[ 1.23 -0.97 -0.65 -0.24 -2.56 -0.92  0.38  0.39  1.22 -0.31  0.31 -2.19
 -1.92  0.58  0.85 -2.74  1.50 -0.26  0.18 -0.59 -1.15  0.34 -0.82 -0.63
  2.11 -0.34 -0.67 -2.10] => (90) <30>
[ 0.07 -2.59  1.85  0.39  0.96 -0.88 -0.58 -0.24  0.00  1.98  0.73  4.22
 -0.39  1.18 -1.95 -4.49  0.48  1.13  0.01  1.03  0.74  0.09 -1.57  1.68
 -0.44  0.03 -1.88  0.20] => (82) <37>
[-0.25  0.27  0.78  1.64 -0.72  0.13  1.07  0.75 -1.18 -0.38  0.94 -0.89
  0.76  0.87 -1.63  0.01 -1.49  0.85  3.05 -0.23  0.62 -1.02  0.80  0.54
 -0.99 -0.74 -2.11  3.76] => (88) <50>
[ 0.46 -0.99  0.41  0.00 -0.28 -1.47  2.07 -0.57 -0.49 -0.34 -0.23 -0.62
  2.05  0.68  0.26  0.93 -2.30 -0.12  0.66  0.46  1.07 -0.40  2.55 -1.04
 -0.10  0.16 -0.60  2.46] => (88) <49>
[ 0.66 -1.25 -0.84  2.21 -3.58 -0.09  0.01  1.08  1.49  0.40 -0.02 -2.38
  0.27  1.08  0.23 -3.26  0.91 -1.89 -0.80  1.77 -0.81  3.20 -1.23 -0.94
  0.05  1.73 -0.84 -1.71] => (86) <32>
[-0.76 -3.90 -0.43  1.02 -0.48  0.06  1.26 -1.17 -1.52 -7.72  1.18 -0.82
  1.64 -0.10 -1.18 -0.14 -0.51  1.15  0.87 -1.06 -1.15 -0.74  2.35  0.94
 -0.27 -2.22 -0.64  2.22] => (88) <50>
[-1.20  2.96  0.57  0.82 -2.32 -0.60  0.62  1.04  1.97 -0.43 -0.89  0.20
  1.55  1.70  0.39 -3.46  0.09 -2.22 -0.10  0.38  0.70  0.78 -1.74 -1.39
 -0.10  0.53 -1.32 -2.56] => (86) <51>
[ 0.00  1.08 -0.38  1.63 -2.93  0.88 -0.02  1.34  1.41 -0.64  0.17 -3.04
 -0.10 -0.83 -0.06 -1.81  0.56 -0.85 -0.36 -1.00  0.22 -1.34  0.13 -0.77
  0.07 -1.75  0.90 -1.47] => (90) <16>
[-0.31 -1.94 -0.21  0.23 -2.11  1.06  0.56  0.03  1.10  2.83 -0.38 -0.51
 -0.23  1.87 -0.17 -2.87  0.55 -0.88  0.65  1.36  0.90  1.12 -1.10 -0.70
 -0.21  2.42 -0.43 -0.63] => (86) <32>
[ 0.20 -1.45 -0.37 -0.48  1.22 -0.71 -0.15 -0.99 -1.47 -0.17  0.10  0.24
 -1.83  1.05 -0.16 -4.71  0.86 -0.98  0.81  0.84  0.71 -0.17 -2.33  0.80
 -1.23  0.99 -1.78  0.65] => (82) <37>
[ 0.14 -0.01 -1.52  1.21 -3.32  1.75  0.59  1.23  0.65 -0.14 -1.53 -1.06
 -0.79  0.17  0.11 -1.10  1.96 -0.05  0.37 -0.46  0.75 -0.20 -1.05  0.29
 -0.03 -1.02  0.66 -2.82] => (90) <42>
[-0.23 -0.34  1.58  1.70  2.75  0.34  0.38 -0.08 -1.03 -0.96  0.65  3.95
  0.64  0.14 -1.32 -1.29 -0.02  1.70 -0.13 -0.21  0.24 -0.77 -0.10  0.80
 -0.38 -1.19 -2.52  2.83] => (82) <41>
[-0.44 -1.30  0.61  0.82  0.25 -0.05 -1.02  0.63  0.19  1.75  1.61  1.59
  0.05  0.21 -0.99 -0.03  0.73  1.22 -0.60  1.60  0.61 -0.57 -0.99  1.04
 -0.89 -1.50 -0.76  1.31] => (82) <41>
[-0.83 -1.22 -0.62  0.09 -1.08  0.33  1.57  0.39 -1.70 -0.18 -0.56 -3.63
 -0.71 -0.90  0.22  1.36 -1.97 -0.25  0.89 -0.34 -0.10  0.15  1.36  0.08
  0.08  1.34 -0.69  4.51] => (88) <49>
[ 0.26 -3.87  0.88  2.97  0.65  2.96 -0.25 -1.97 -0.49  1.57  0.03  2.16
 -3.04  1.53 -0.40 -7.28  1.47 -0.24  0.40  1.08  0.37  0.30 -4.65  0.78
 -0.25  0.41 -2.08 -0.85] => (82) <19>
[-0.12 -0.59  0.62  1.25  0.87  0.31 -1.62 -0.63 -0.89  1.93  1.50  1.92
 -1.53  0.23 -1.08 -3.22 -0.79  0.41 -0.28  4.35  0.15 -0.16 -0.74  0.27
 -0.26  1.38 -2.09  1.52] => (82) <19>
[ 2.55 -2.60  0.04  0.99 -0.27 -0.42  0.62 -1.42 -1.19  0.21  0.39 -0.51
 -1.28  0.32 -1.68 -3.01 -1.52  1.28  1.46  0.71  0.08  1.01 -0.20  1.29
 -0.40  2.20 -1.01  1.29] => (88) <38>
[-0.34 -1.79 -0.44  0.48 -1.10  1.21  0.94 -0.70 -1.41  0.34  0.18 -2.31
 -1.79  1.53 -0.38 -4.11 -0.72 -0.49  2.11  1.42 -0.20  0.63 -0.15  0.25
  2.31  3.31 -0.67  2.28] => (88) <38>
[-0.67 -0.58 -0.85  1.10 -3.29  0.45  1.71  0.13  0.39 -0.32  0.04  0.35
  0.73  2.79  1.61 -4.61  0.57 -2.65 -0.62  0.12  0.89  0.62  1.90 -1.58
 -1.43  1.80 -0.97 -2.03] => (86) <25>
